Moves between elements:
QP $ FR
QP + TZ
QP ! HL
QP * JJ
QP % CR
ZC $ BS
ZC + ZG
ZC ! NM
ZC * NL
ZC % FT
NR $ CL
NR + GP
NR ! NQ
NR * PF
NR % JF
MS $ NH
MS + LG
MS ! ZR
MS * HN
MS % BM
JL $ MT
JL + RT
JL ! FJ
JL * CF
JL % BN
RR $ DG
RR + CG
RR ! HZ
RR * QN
RR % GP
ZP $ BN
ZP + ZB
ZP ! DR
ZP * GJ
ZP % TB
BZ $ GH
BZ + NH
BZ ! LF
BZ * ZR
BZ % LM
BS $ TQ
BS + BH
BS ! FM
BS * QQ
BS % NM
HM $ GD
HM + NT
HM ! ZS
HM * CN
HM % DG
MH $ GF
MH + CR
MH ! LQ
MH * HH
MH % NS
CR $ HL
CR + JJ
CR ! QP
CR * DD
CR % HH
QG $ FH
QG + JF
QG ! LH
QG * BL
QG % GZ
LP $ QC
LP + GZ
LP ! RM
LP * JQ
LP % NH
FC $ FD
FC + BN
FC ! MD
FC * DR
FC % QS
GG $ MJ
GG + MD
GG ! DZ
GG * FC
GG % PN
GD $ CG
GD + SM
GD ! QN
GD * PC
GD % ZS
GS $ SQ
GS + ML
GS ! DJ
GS * FP
GS % RF
SQ $ QL
SQ + PP
SQ ! HS
SQ * ZN
SQ % DJ
NM $ FM
NM + QQ
NM ! BS
NM * ZG
NM % ZC
DG $ ZS
DG + CN
DG ! HM
DG * FG
DG % HZ
BH $ LC
BH + DH
BH ! TR
BH * FB
BH % QQ
HS $ JH
HS + TH
HS ! QL
HS * PP
HS % SQ
JC $ JJ
JC + RF
JC ! DD
JC * PJ
JC % CJ
BD $ BL
BD + HG
BD ! JN
BD * CL
BD % FZ
JF $ NQ
JF + PF
JF ! NR
JF * PZ
JF % BL
GP $ HZ
GP + QN
GP ! RR
GP * GD
GP % PF
HN $ PG
HN + FH
HN ! LG
HN * LH
HN % QC
BC $ HH
BC + CJ
BC ! DC
BC * FR
BC % JB
NF $ ZG
NF + RC
NF ! NL
NF * LC
NF % TQ
CG $ CN
CG + GG
CG ! FG
CG * PN
CG % QN
CN $ PC
CN + MJ
CN ! NT
CN * DZ
CN % FG
CM $ PF
CM + HM
CM ! PZ
CM * DG
CM % HG
SM $ GG
SM + QS
SM ! PN
SM * JR
SM % PC
FJ $ GJ
FJ + MC
FJ ! MT
FJ * RT
FJ % JL
RF $ DJ
RF + FP
RF ! GS
RF * JH
RF % PJ
LG $ JQ
LG + FZ
LG ! PG
LG * FH
LG % HN
ZS $ QN
ZS + PC
ZS ! GD
ZS * NT
ZS % HM
QS $ MD
QS + DR
QS ! FC
QS * ZP
QS % JR
DH $ LM
DH + BM
DH ! PH
DH * HP
DH % FB
HC $ RT
HC + GF
HC ! CF
HC * LQ
HC % ZB
LH $ FZ
LH + NR
LH ! FH
LH * JF
LH % QG
JH $ ML
JH + RP
JH ! FP
JH * BR
JH % QL
ZH $ FB
ZH + LF
ZH ! HR
ZH * BZ
ZH % RC
BM $ ZR
BM + HN
BM ! MS
BM * QC
BM % HP
ZN $ TH
ZN + ZC
ZN ! PP
ZN * FT
ZN % ML
GR $ QS
GR + TB
GR ! JR
GR * MZ
GR % MJ
TZ $ GB
TZ + SQ
TZ ! PM
TZ * DJ
TZ % JJ
QQ $ TR
QQ + FB
QQ ! BH
QQ * HR
QQ % ZG
TH $ RP
TH + BS
TH ! BR
TH * NM
TH % PP
CF $ MC
CF + JB
CF ! RT
CF * GF
CF % HC
NT $ SM
NT + GR
NT ! PC
NT * MJ
NT % CN
MJ $ JR
MJ + MZ
MJ ! GR
MJ * FD
MJ % DZ
HZ $ HM
HZ + FG
HZ ! DG
HZ * CG
HZ % RR
DZ $ GR
DZ + FD
DZ ! MJ
DZ * MD
DZ % GG
LF $ HP
LF + LP
LF ! GH
LF * NH
LF % BZ
GB $ RF
GB + QL
GB ! PJ
GB * HS
GB % PM
JR $ FC
JR + ZP
JR ! QS
JR * TB
JR % GR
LC $ ZH
LC + LM
LC ! RC
LC * PH
LC % TR
DC $ CR
DC + JC
DC ! HH
DC * CJ
DC % BC
HP $ MS
HP + QC
HP ! BM
HP * RM
HP % GH
HB $ ZC
HB + NF
HB ! FT
HB * TQ
HB % RP
ZR $ LP
ZR + PG
ZR ! NH
ZR * LG
ZR % MS
PJ $ GS
PJ + JH
PJ ! RF
PJ * QL
PJ % GB
PM $ PJ
PM + HS
PM ! GB
PM * SQ
PM % TZ
MT $ ZB
MT + NS
MT ! GJ
MT * MC
MT % FJ
CJ $ DD
CJ + PJ
CJ ! JC
CJ * GB
CJ % FR
LQ $ JB
LQ + QP
LQ ! GF
LQ * CR
LQ % MH
TR $ RC
TR + PH
TR ! LC
TR * DH
TR % BH
BL $ NR
BL + PZ
BL ! JF
BL * CM
BL % JN
NQ $ HG
NQ + RR
NQ ! CL
NQ * GP
NQ % NR
JJ $ PM
JJ + DJ
JJ ! TZ
JJ * GS
JJ % DD
RP $ FT
RP + TQ
RP ! HB
RP * FM
RP % BR
FP $ ZN
FP + HB
FP ! ML
FP * RP
FP % JH
TQ $ NL
TQ + LC
TQ ! NF
TQ * TR
TQ % FM
NH $ RM
NH + JQ
NH ! LP
NH * PG
NH % ZR
FH $ BD
FH + NQ
FH ! FZ
FH * NR
FH % LH
PF $ RR
PF + GD
PF ! GP
PF * ZS
PF % PZ
DD $ TZ
DD + GS
DD ! JJ
DD * RF
DD % JC
JN $ JF
JN + CM
JN ! BL
JN * HG
JN % BD
PG $ GZ
PG + BD
PG ! JQ
PG * FZ
PG % LG
DJ $ HS
DJ + ZN
DJ ! SQ
DJ * ML
DJ % GS
GH $ BM
GH + RM
GH ! HP
GH * LP
GH % LF
PN $ DZ
PN + FC
PN ! GG
PN * QS
PN % SM
QL $ FP
QL + BR
QL ! JH
QL * TH
QL % HS
ZB $ CF
ZB + LQ
ZB ! HC
ZB * MH
ZB % GJ
MC $ MH
MC + DC
MC ! NS
MC * BC
MC % RT
ZG $ BH
ZG + HR
ZG ! QQ
ZG * ZH
ZG % NL
NS $ LQ
NS + HH
NS ! MH
NS * DC
NS % MC
JB $ DC
JB + FR
JB ! BC
JB * HL
JB % GF
ML $ PP
ML + FT
ML ! ZN
ML * HB
ML % FP
RC $ HR
RC + BZ
RC ! ZH
RC * LM
RC % LC
QC $ LG
QC + LH
QC ! HN
QC * QG
QC % RM
NL $ QQ
NL + ZH
NL ! ZG
NL * RC
NL % NF
LM $ LF
LM + ZR
LM ! BZ
LM * MS
LM % PH
FM $ NF
FM + TR
FM ! TQ
FM * BH
FM % BS
BN $ FJ
BN + CF
BN ! JL
BN * HC
BN % DR
BR $ HB
BR + FM
BR ! RP
BR * BS
BR % TH
DR $ JL
DR + HC
DR ! BN
DR * ZB
DR % ZP
JQ $ QG
JQ + JN
JQ ! GZ
JQ * BD
JQ % PG
MZ $ ZP
MZ + MT
MZ ! TB
MZ * FJ
MZ % FD
GZ $ LH
GZ + BL
GZ ! QG
GZ * JN
GZ % JQ
RT $ NS
RT + BC
RT ! MC
RT * JB
RT % CF
MD $ MZ
MD + JL
MD ! FD
MD * BN
MD % FC
PZ $ GP
PZ + ZS
PZ ! PF
PZ * HM
PZ % CM
FZ $ JN
FZ + CL
FZ ! BD
FZ * NQ
FZ % FH
FB $ PH
FB + HP
FB ! DH
FB * GH
FB % HR
PC $ PN
PC + JR
PC ! SM
PC * GR
PC % NT
QN $ FG
QN + PN
QN ! CG
QN * SM
QN % GD
FR $ JC
FR + GB
FR ! CJ
FR * PM
FR % HL
FD $ TB
FD + FJ
FD ! MZ
FD * JL
FD % MD
GJ $ HC
GJ + MH
GJ ! ZB
GJ * NS
GJ % MT
RM $ HN
RM + QG
RM ! QC
RM * GZ
RM % LP
FG $ NT
FG + DZ
FG ! CN
FG * GG
FG % CG
PP $ BR
PP + NM
PP ! TH
PP * ZC
PP % ZN
CL $ CM
CL + HZ
CL ! HG
CL * RR
CL % NQ
HG $ PZ
HG + DG
HG ! CM
HG * HZ
HG % CL
TB $ DR
TB + GJ
TB ! ZP
TB * MT
TB % MZ
FT $ NM
FT + NL
FT ! ZC
FT * NF
FT % HB
HR $ DH
HR + GH
HR ! FB
HR * LF
HR % ZH
HH $ QP
HH + DD
HH ! CR
HH * JC
HH % DC
HL $ CJ
HL + PM
HL ! FR
HL * TZ
HL % QP
GF $ BC
GF + HL
GF ! JB
GF * QP
GF % LQ
PH $ BZ
PH + MS
PH ! LM
PH * BM
PH % DH

The rows follow the links: the fewer symbols apart two elements are, the more alike their rows tend to be.

Named rows; a name shown again gets a slightly different row:
PN: [46,50,36,-60,-59,-88,11,-28,-53,-73,-103,-12,-86,41,-44,11,-14,-92,28,-30,54,-3,-17,-52,67,53,21,54,10,-41,-14,-58,-87,-14,-24,81,8,-14,34,-10,54,41,77,-2]
CG: [21,29,35,-85,-80,-84,27,-3,-48,-43,-111,27,-82,41,-40,21,-17,-87,28,-18,39,4,-12,-35,68,49,-2,61,8,-42,-10,-66,-83,4,-23,66,36,-34,28,-9,60,61,90,-9]
BD: [-58,-49,11,-106,-95,-27,58,68,-5,68,-70,128,-25,19,-7,35,-23,-15,10,29,-20,20,8,28,30,12,-66,47,4,-22,2,-46,-24,55,-7,-23,92,-78,-7,-7,37,83,80,-24]
BC: [79,70,3,83,73,-7,-56,-82,-18,-104,30,-138,-11,-5,-12,-34,18,-22,-1,-43,43,-24,-16,-52,-5,11,78,-27,-3,8,-9,21,-10,-63,-3,58,-96,72,23,3,-18,-67,-52,23]
BS: [-44,-52,-37,62,57,90,-11,28,54,73,102,12,85,-39,45,-11,13,94,-27,30,-52,3,16,51,-65,-55,-23,-51,-8,40,14,59,86,13,23,-83,-6,13,-34,9,-53,-38,-74,2]
GJ: [85,82,22,31,27,-55,-37,-76,-42,-121,-34,-109,-54,17,-32,-19,6,-67,15,-48,62,-19,-20,-68,32,36,70,8,4,-18,-14,-13,-52,-55,-15,92,-68,51,39,-6,18,-30,2,16]
RP: [-27,-35,-36,81,76,87,-23,7,52,47,111,-20,85,-40,44,-18,16,87,-29,18,-43,-1,12,39,-66,-50,-2,-59,-9,42,12,63,81,-2,23,-68,-29,33,-30,9,-59,-56,-90,8]
LF: [-87,-83,-21,-31,-28,55,37,78,41,120,34,109,55,-17,34,17,-6,69,-17,50,-60,19,20,66,-32,-37,-69,-7,-2,19,14,14,53,55,16,-91,68,-52,-38,3,-16,30,-2,-18]
CL: [-37,-26,23,-111,-101,-55,53,49,-21,37,-93,102,-51,31,-21,31,-23,-44,18,15,2,17,3,7,47,27,-49,58,8,-32,-1,-58,-51,44,-14,7,83,-71,5,-8,49,83,92,-21]
HR: [-79,-77,-29,2,2,70,23,67,51,116,62,86,71,-26,42,8,0,85,-21,47,-65,15,21,69,-48,-50,-60,-25,-5,27,17,31,72,45,20,-95,47,-31,-40,6,-31,6,-30,-10]
HN: [-81,-74,-5,-80,-71,13,53,82,20,110,-22,136,13,2,13,32,-16,31,0,44,-46,23,16,53,0,-12,-77,24,1,-3,11,-19,12,65,6,-63,93,-73,-25,-1,14,63,46,-23]
JF: [-48,-39,19,-109,-100,-43,57,61,-15,52,-81,117,-38,26,-14,34,-25,-28,14,24,-9,17,6,16,40,20,-58,53,7,-27,0,-54,-37,47,-9,-8,90,-73,-1,-7,44,83,88,-22]
ZS: [8,18,34,-96,-87,-82,34,10,-45,-25,-113,47,-77,39,-38,24,-21,-77,26,-10,34,7,-9,-27,67,47,-12,63,9,-43,-10,-65,-78,14,-22,53,47,-46,24,-12,57,67,95,-13]
MS: [-87,-82,-14,-52,-44,39,47,83,34,118,10,125,40,-9,25,23,-10,54,-10,47,-56,23,20,62,-21,-31,-77,4,-4,9,14,1,39,60,11,-83,83,-62,-30,2,-4,45,19,-20]
ZB: [88,81,18,34,33,-51,-40,-79,-39,-119,-28,-116,-52,12,-31,-20,4,-67,14,-51,60,-22,-22,-65,29,38,73,5,4,-17,-13,-11,-53,-57,-13,88,-72,55,37,-3,14,-32,-5,18]
QL: [10,0,-30,105,95,72,-41,-27,38,0,108,-72,69,-37,33,-29,23,68,-25,0,-21,-11,3,12,-61,-40,29,-63,-10,40,7,65,67,-26,19,-37,-65,57,-18,10,-58,-74,-97,17]
DZ: [52,56,37,-52,-51,-86,5,-35,-55,-84,-100,-27,-87,38,-45,8,-12,-95,27,-35,55,-6,-18,-56,67,54,28,47,10,-37,-18,-55,-85,-20,-24,86,0,-6,38,-11,53,33,69,0]
FJ: [86,80,25,20,17,-60,-34,-74,-45,-118,-44,-105,-61,20,-36,-15,4,-73,18,-48,64,-19,-20,-66,38,43,67,13,3,-22,-15,-19,-60,-54,-17,94,-62,44,40,-3,22,-21,10,14]
NM: [-42,-48,-38,64,61,89,-14,25,54,69,104,6,87,-39,45,-15,14,92,-29,28,-51,3,14,49,-66,-55,-17,-55,-8,42,15,58,85,11,24,-79,-13,16,-34,12,-56,-42,-78,4]
JB: [83,73,5,79,71,-13,-53,-82,-18,-108,21,-135,-14,-4,-13,-32,16,-29,0,-43,45,-25,-17,-54,-2,13,78,-24,0,2,-10,20,-15,-62,-6,64,-95,73,24,3,-12,-64,-44,25]
MC: [87,81,10,57,51,-35,-47,-84,-31,-118,-5,-128,-37,7,-23,-26,14,-51,9,-50,54,-23,-20,-62,17,28,77,-6,1,-6,-13,2,-36,-60,-11,81,-84,66,31,-1,3,-49,-24,20]
HH: [76,66,-2,90,82,0,-56,-83,-13,-97,40,-136,0,-11,-6,-32,18,-14,-2,-42,37,-26,-13,-45,-12,5,75,-31,-2,10,-9,28,0,-62,-1,51,-95,75,19,2,-23,-69,-58,22]
CM: [-28,-16,27,-110,-99,-61,49,43,-28,23,-101,95,-57,34,-25,33,-22,-51,23,9,6,14,0,-1,52,34,-42,59,7,-35,-3,-62,-56,36,-15,19,77,-67,9,-8,53,80,96,-19]
ZP: [78,77,31,0,-2,-74,-23,-66,-53,-114,-63,-85,-73,28,-40,-7,0,-83,22,-47,62,-15,-20,-66,50,47,61,27,4,-27,-18,-33,-72,-46,-19,97,-45,31,41,-8,32,-7,28,11]
GF: [82,76,6,76,66,-17,-55,-83,-22,-109,17,-132,-21,0,-16,-30,16,-35,3,-45,47,-23,-19,-53,2,17,77,-19,-4,2,-12,16,-19,-64,-7,67,-91,72,28,3,-12,-60,-42,22]
MT: [89,83,22,26,23,-59,-33,-76,-42,-118,-38,-108,-60,20,-33,-16,5,-71,16,-50,62,-20,-22,-69,36,38,71,10,3,-21,-15,-18,-57,-55,-15,95,-66,49,36,-5,20,-30,5,15]
MH: [85,79,7,65,58,-26,-50,-83,-27,-114,4,-132,-27,1,-19,-26,12,-43,6,-49,53,-24,-19,-60,8,21,78,-14,1,-4,-12,9,-26,-63,-8,76,-87,67,31,2,-4,-57,-32,20]
JR: [61,64,38,-39,-35,-84,-2,-47,-55,-95,-91,-44,-85,36,-43,4,-10,-96,27,-38,59,-9,-19,-62,60,55,40,44,8,-38,-14,-49,-82,-29,-24,92,-15,5,40,-8,47,22,57,3]
LM: [-85,-81,-24,-21,-14,60,32,74,47,120,43,106,60,-22,34,16,-2,76,-17,47,-64,19,22,67,-35,-40,-67,-14,-6,20,18,20,59,52,17,-94,63,-44,-38,5,-24,23,-11,-16]
FG: [25,34,36,-82,-75,-89,25,-9,-49,-48,-110,21,-85,38,-40,19,-16,-88,30,-20,45,2,-10,-39,67,51,0,58,8,-43,-12,-64,-85,3,-23,68,30,-30,31,-11,59,57,89,-9]
SQ: [18,7,-31,109,98,68,-47,-34,33,-14,101,-84,63,-36,30,-33,21,60,-23,-6,-14,-11,3,6,-57,-37,36,-62,-9,38,7,62,62,-31,16,-28,-71,62,-13,9,-55,-77,-96,18]
MJ: [56,59,34,-48,-44,-91,0,-40,-55,-86,-99,-31,-87,36,-46,7,-10,-95,27,-36,56,-8,-17,-58,63,52,31,49,9,-39,-14,-51,-84,-22,-25,89,-6,-2,39,-11,52,29,64,0]
GR: [58,62,36,-43,-40,-88,-2,-43,-57,-89,-92,-38,-83,35,-46,4,-8,-94,29,-36,60,-7,-19,-58,61,54,35,44,9,-38,-15,-51,-86,-25,-25,91,-12,2,37,-9,48,25,62,3]
RC: [-76,-74,-32,13,12,77,17,62,51,109,72,73,76,-28,41,5,2,88,-23,46,-65,14,21,66,-53,-52,-54,-29,-6,32,17,39,76,40,22,-96,38,-26,-40,6,-39,-1,-38,-10]
GZ: [-76,-65,4,-94,-84,-6,57,79,9,93,-45,136,-3,9,3,32,-20,11,4,38,-33,22,14,41,12,-1,-76,36,1,-10,8,-32,-4,61,-2,-48,95,-78,-17,-3,25,73,64,-23]
RF: [32,20,-25,111,102,55,-51,-47,27,-31,97,-99,52,-32,23,-34,24,47,-20,-14,-3,-15,0,-4,-49,-30,45,-58,-7,34,4,60,53,-40,13,-11,-80,71,-7,12,-52,-82,-94,21]
TQ: [-52,-56,-37,54,48,88,-5,36,55,80,100,26,86,-37,45,-7,12,94,-30,33,-55,6,19,56,-65,-53,-28,-50,-10,40,15,55,85,20,25,-85,1,8,-38,11,-52,-32,-70,-1]
NF: [-57,-60,-36,49,43,87,-2,38,54,84,96,30,87,-38,46,-6,13,93,-26,36,-57,6,19,59,-64,-54,-32,-46,-7,38,17,53,85,22,24,-89,5,3,-37,10,-51,-28,-64,-1]
QS: [65,64,33,-32,-32,-84,-6,-51,-55,-97,-87,-52,-83,35,-42,1,-7,-94,27,-40,61,-9,-19,-63,60,54,42,40,6,-36,-15,-48,-81,-30,-22,94,-19,8,38,-9,44,17,55,5]
NQ: [-41,-29,22,-111,-101,-50,53,53,-19,43,-90,110,-46,29,-19,32,-24,-40,18,18,-4,18,5,11,47,25,-52,56,5,-32,0,-56,-45,46,-14,2,85,-74,3,-8,49,82,93,-22]

Each walk starts at a row. The symbols on each line, taken left to right, move it on to the next element.
Each answer is a row, close to the row of the element it stands for.
new walk
[-86,-82,-17,-42,-39,47,41,81,38,118,23,119,50,-12,29,22,-8,62,-12,51,-58,21,22,66,-27,-35,-73,-1,-2,15,13,7,46,61,14,-88,76,-59,-37,4,-11,36,9,-17]
* $ + -> [-65,-53,9,-101,-90,-20,60,74,0,79,-59,130,-17,17,-3,34,-22,-4,10,34,-26,21,13,33,24,7,-68,43,6,-18,6,-42,-18,58,-4,-34,96,-80,-13,-6,31,76,75,-27]
* * $ -> [-9,1,33,-105,-94,-74,42,25,-37,-1,-107,72,-68,36,-31,29,-23,-68,24,0,19,9,-4,-14,60,41,-29,62,8,-38,-6,-66,-68,27,-18,37,64,-57,18,-10,57,74,97,-16]
new walk
[-87,-82,-18,-37,-33,50,39,77,39,120,28,117,52,-15,30,19,-8,66,-15,48,-61,21,21,66,-29,-36,-72,-3,-3,17,19,12,49,57,16,-90,73,-53,-38,3,-14,33,2,-19]
% + -> [-86,-78,-10,-64,-58,27,49,82,26,115,-6,132,29,-2,20,29,-14,43,-7,46,-51,22,17,59,-11,-23,-78,17,-1,6,13,-9,27,63,9,-75,88,-69,-30,1,4,54,33,-21]
! ! + -> [-67,-58,7,-101,-88,-14,58,76,2,85,-54,133,-11,16,0,32,-21,-1,7,34,-29,23,13,37,23,4,-73,41,2,-16,4,-38,-14,59,-3,-39,94,-78,-16,-5,30,76,70,-24]
new walk
[-82,-77,-29,-4,-3,70,26,70,50,114,59,88,68,-26,37,10,1,82,-19,46,-64,16,21,70,-46,-46,-62,-24,-6,28,16,30,67,47,20,-98,52,-34,-40,6,-28,11,-23,-13]
+ + * -> [-71,-60,6,-98,-86,-10,58,76,6,90,-51,132,-9,14,1,34,-19,4,8,37,-31,23,13,39,20,1,-73,39,4,-12,7,-35,-8,61,-2,-44,98,-78,-17,-3,31,74,65,-25]
! ! ! -> [-62,-52,10,-106,-94,-23,57,72,-4,77,-64,129,-22,19,-5,36,-23,-10,11,30,-23,22,11,31,28,10,-67,45,3,-21,3,-42,-22,56,-5,-29,95,-77,-10,-6,35,80,78,-22]
new walk
[49,53,36,-58,-53,-87,8,-30,-56,-78,-102,-21,-85,37,-43,11,-12,-93,28,-30,54,-3,-16,-55,65,53,25,50,8,-39,-14,-56,-86,-17,-25,85,4,-9,37,-10,53,36,72,1]
+ * * -> [89,82,19,42,36,-47,-42,-82,-38,-119,-23,-118,-47,13,-29,-20,10,-62,14,-49,59,-21,-22,-64,25,33,76,1,2,-13,-13,-8,-46,-57,-14,88,-75,57,35,-3,12,-37,-9,19]
% ! * -> [85,77,8,71,64,-23,-52,-84,-27,-113,13,-132,-24,3,-17,-29,14,-39,4,-47,49,-22,-16,-56,7,17,79,-17,2,0,-12,12,-22,-63,-9,69,-90,71,29,1,-8,-57,-39,21]
new walk
[-19,-8,30,-106,-98,-68,48,34,-31,11,-103,85,-63,33,-30,30,-24,-60,24,6,12,13,-1,-7,55,39,-33,62,8,-36,-6,-63,-61,32,-16,27,70,-62,13,-11,55,77,96,-18]
* $ -> [16,25,35,-89,-81,-86,27,1,-50,-35,-111,35,-81,40,-41,22,-19,-85,28,-14,37,2,-11,-34,67,52,-7,60,9,-42,-12,-65,-82,8,-22,62,41,-39,25,-9,59,62,92,-12]
% * -> [38,45,38,-71,-64,-90,16,-20,-53,-62,-106,2,-86,40,-43,15,-17,-92,30,-26,49,-2,-15,-46,68,53,14,55,8,-38,-16,-60,-85,-9,-24,78,17,-20,33,-8,57,45,79,-6]
new walk
[34,41,38,-74,-68,-90,19,-15,-51,-58,-108,5,-84,38,-42,16,-17,-92,27,-23,47,-2,-13,-44,67,55,9,56,10,-43,-13,-63,-85,-6,-23,76,21,-24,32,-10,56,51,82,-5]
% * * -> [70,72,32,-23,-20,-82,-11,-54,-55,-102,-78,-62,-80,30,-42,-2,-8,-89,25,-42,60,-12,-22,-64,55,54,47,36,8,-33,-15,-42,-80,-36,-24,95,-28,17,39,-9,41,10,47,4]
* ! % -> [84,79,28,11,10,-67,-26,-69,-48,-119,-54,-93,-67,22,-37,-12,0,-82,18,-51,61,-18,-21,-69,43,46,63,18,6,-25,-15,-27,-66,-50,-18,96,-53,38,37,-6,28,-15,21,12]
new walk
[48,36,-18,109,98,41,-56,-59,15,-53,83,-117,39,-26,15,-34,25,30,-16,-21,9,-18,-7,-16,-40,-21,57,-54,-9,27,-1,53,38,-49,8,9,-91,74,1,7,-46,-80,-89,23]
% + -> [25,13,-26,111,98,64,-50,-37,29,-20,99,-90,60,-34,28,-31,26,58,-23,-7,-9,-15,0,4,-54,-36,40,-60,-7,37,5,62,58,-35,16,-21,-76,64,-12,9,-54,-81,-97,20]
! ! + -> [-16,-27,-36,88,81,86,-28,1,47,36,111,-34,81,-38,39,-21,20,84,-26,16,-37,-6,13,37,-67,-51,7,-60,-11,42,11,66,83,-8,23,-63,-40,40,-27,11,-59,-60,-91,10]
new walk
[-76,-67,3,-88,-80,-1,58,80,10,98,-40,135,0,9,5,32,-19,15,3,40,-37,22,14,46,10,-5,-76,33,4,-9,8,-30,1,61,2,-50,96,-76,-19,-3,24,70,60,-24]
! * ! -> [-52,-42,16,-108,-98,-38,56,64,-11,60,-78,119,-35,24,-14,34,-24,-26,14,23,-12,18,7,18,37,18,-63,52,6,-26,3,-52,-34,51,-9,-14,92,-76,-3,-8,42,82,87,-22]
+ $ * -> [13,23,36,-93,-85,-82,31,5,-46,-30,-111,40,-79,40,-40,24,-20,-81,28,-14,35,5,-8,-31,66,49,-9,61,9,-41,-11,-64,-78,11,-22,59,45,-42,25,-11,61,66,95,-11]
new walk
[87,80,15,52,44,-39,-45,-81,-35,-118,-12,-125,-38,10,-27,-24,11,-56,9,-48,56,-23,-20,-64,19,28,76,-7,2,-10,-12,1,-37,-60,-11,84,-81,63,35,0,4,-45,-19,18]
% + * -> [68,56,-10,100,89,17,-58,-74,-3,-86,55,-134,13,-16,1,-35,21,1,-8,-33,30,-20,-13,-36,-22,-4,70,-40,-4,15,-7,38,14,-57,2,37,-96,80,14,6,-30,-75,-72,24]
! + -> [41,29,-23,111,102,51,-55,-53,20,-44,90,-108,47,-29,19,-33,26,39,-18,-20,3,-17,-3,-11,-46,-22,55,-57,-7,31,0,56,45,-46,10,-4,-85,72,-2,6,-48,-81,-93,20]
